Below are the code and all the weights of a small trained network. Each question names an input and a class and asks about switching units off, where a switched-off unit gives its printed mean instead of its output.

import numpy as np


def w(rows, s, z=0):
    codes = np.array(rows[::2]) - 128.0
    scale = np.full(codes.shape[1], s)
    scale[-1] = z or s
    return codes * scale


def f(y):
    return np.maximum(y, 0)


def log_softmax(a):
    a = a - a.max(-1, keepdims=True)
    return a - np.log(np.exp(a).sum(-1, keepdims=True))


def net(x, mask):
    res = np.array(x, float).reshape(1, 3) / 4 @ E
    y = f(res @ A[0][:, :-1].T + A[0][:, -1])
    res = res + np.where(mask, y, B[0][:, -1]) @ B[0][:, :-1]
    return log_softmax(res[-1] @ U[:, :-1].T + U[:, -1])


A, B = {}, {}
E = w([
[248,222,6,148,228,3,106],'x0',
[13,235,17,8,10,77,79],'x1',
[243,45,191,68,25,204,13],'x2',
],0.0051)
A[0] = w([
[254,21,211,114,17,253,46,253],'N1',
[26,119,190,134,136,192,248,212],'N2',
[98,234,15,63,227,35,200,233],'N3',
[80,31,184,54,13,231,59,232],'N4',
[197,72,205,223,223,161,146,252],'N5',
[7,152,130,152,145,214,231,147],'N6',
[223,84,174,237,226,72,219,235],'N7',
[231,97,84,57,171,91,37,125],'N8',
[41,215,23,4,23,91,51,252],'N9',
[24,132,163,168,194,125,246,254],'N10',
],0.0049,0.004)
B[0] = w([
[91,55,233,170,89,240,50,255],'N1',
[244,153,120,207,77,229,35,194],'N2',
[46,211,29,212,93,33,173,243],'N3',
[26,87,206,40,80,231,79,231],'N4',
[228,33,75,196,193,205,217,226],'N5',
[239,219,24,75,15,242,38,176],'N6',
[220,21,38,188,218,205,191,228],'N7',
[250,153,83,94,65,199,54,164],'N8',
[35,219,99,17,19,37,88,242],'N9',
[254,110,39,213,172,196,44,211],'N10',
],0.0052,0.0095)
U = w([
[233,100,85,173,110,203,88,229],'0',
[138,214,40,60,29,153,45,254],'1',
[104,48,233,168,166,217,134,10],'2',
[22,143,234,10,38,102,104,26],'3',
[177,97,46,214,230,38,203,65],'4',
[33,228,37,122,154,2,211,29],'5',
],0.0056,0.0041)

Each question gives the input, the list of numbers given to net, and the class t.
The units are the neurons (one row each of A and B). Each row of codes is followed by its name. A weight is (code - 128) times the scale printed after its matrix; where a second scale follows, it is the last column's (A, B and U).
mask holds one flag per neuron, in row order. A switched-off neuron (its flag False) gives its mean, the last column of its row in B, instead of its output. The means were averaged over made-up inputs and are rounded, as every weight is.
A unit's drop is (log p(t) with every unit on - log p(t) with that unit switched off) / (log p(t) with every unit on - log p(t) with every unit switched off).
The circuit of an input: a set's keep is (log p(t) with only the set's units on - log p(t) with every unit switched off) / (log p(t) with every unit on - log p(t) with every unit switched off). Starting from all 10 units, units are removed one at a time, each time the one whose removal leaves the highest keep (on an exact tie, the one counted first), for as long as the keep stays at least 0.8.
units of the circuit, in order: the units of the circuit, biggest drop first
top k neurons: the k neurons with the biggest drops, biggest first
drop of u: that unit's drop, to one decimal
input [6,2,-8], class 5: units of the circuit, in order	[N3]
input [3,1,-8], class 5: top 2 neurons	[N3; N5]
input [-4,0,3], class 2: top 3 neurons	[N9; N1; N3]
input [2,8,-5], class 5: units of the circuit, in order	[N3; N1]
input [-8,-1,2], class 2: units of the circuit, in order	[N4; N1]
input [-5,0,2], class 2: units of the circuit, in order	[N1; N3; N4]
input [-6,0,7], class 2: top 2 neurons	[N1; N9]
input [1,-2,-2], class 4: top 2 neurons	[N1; N4]
input [-1,-1,4], class 2: drop of N9	0.2
input [0,2,3], class 3: drop of N7	0.1
input [-2,1,8], class 3: drop of N5	0.1
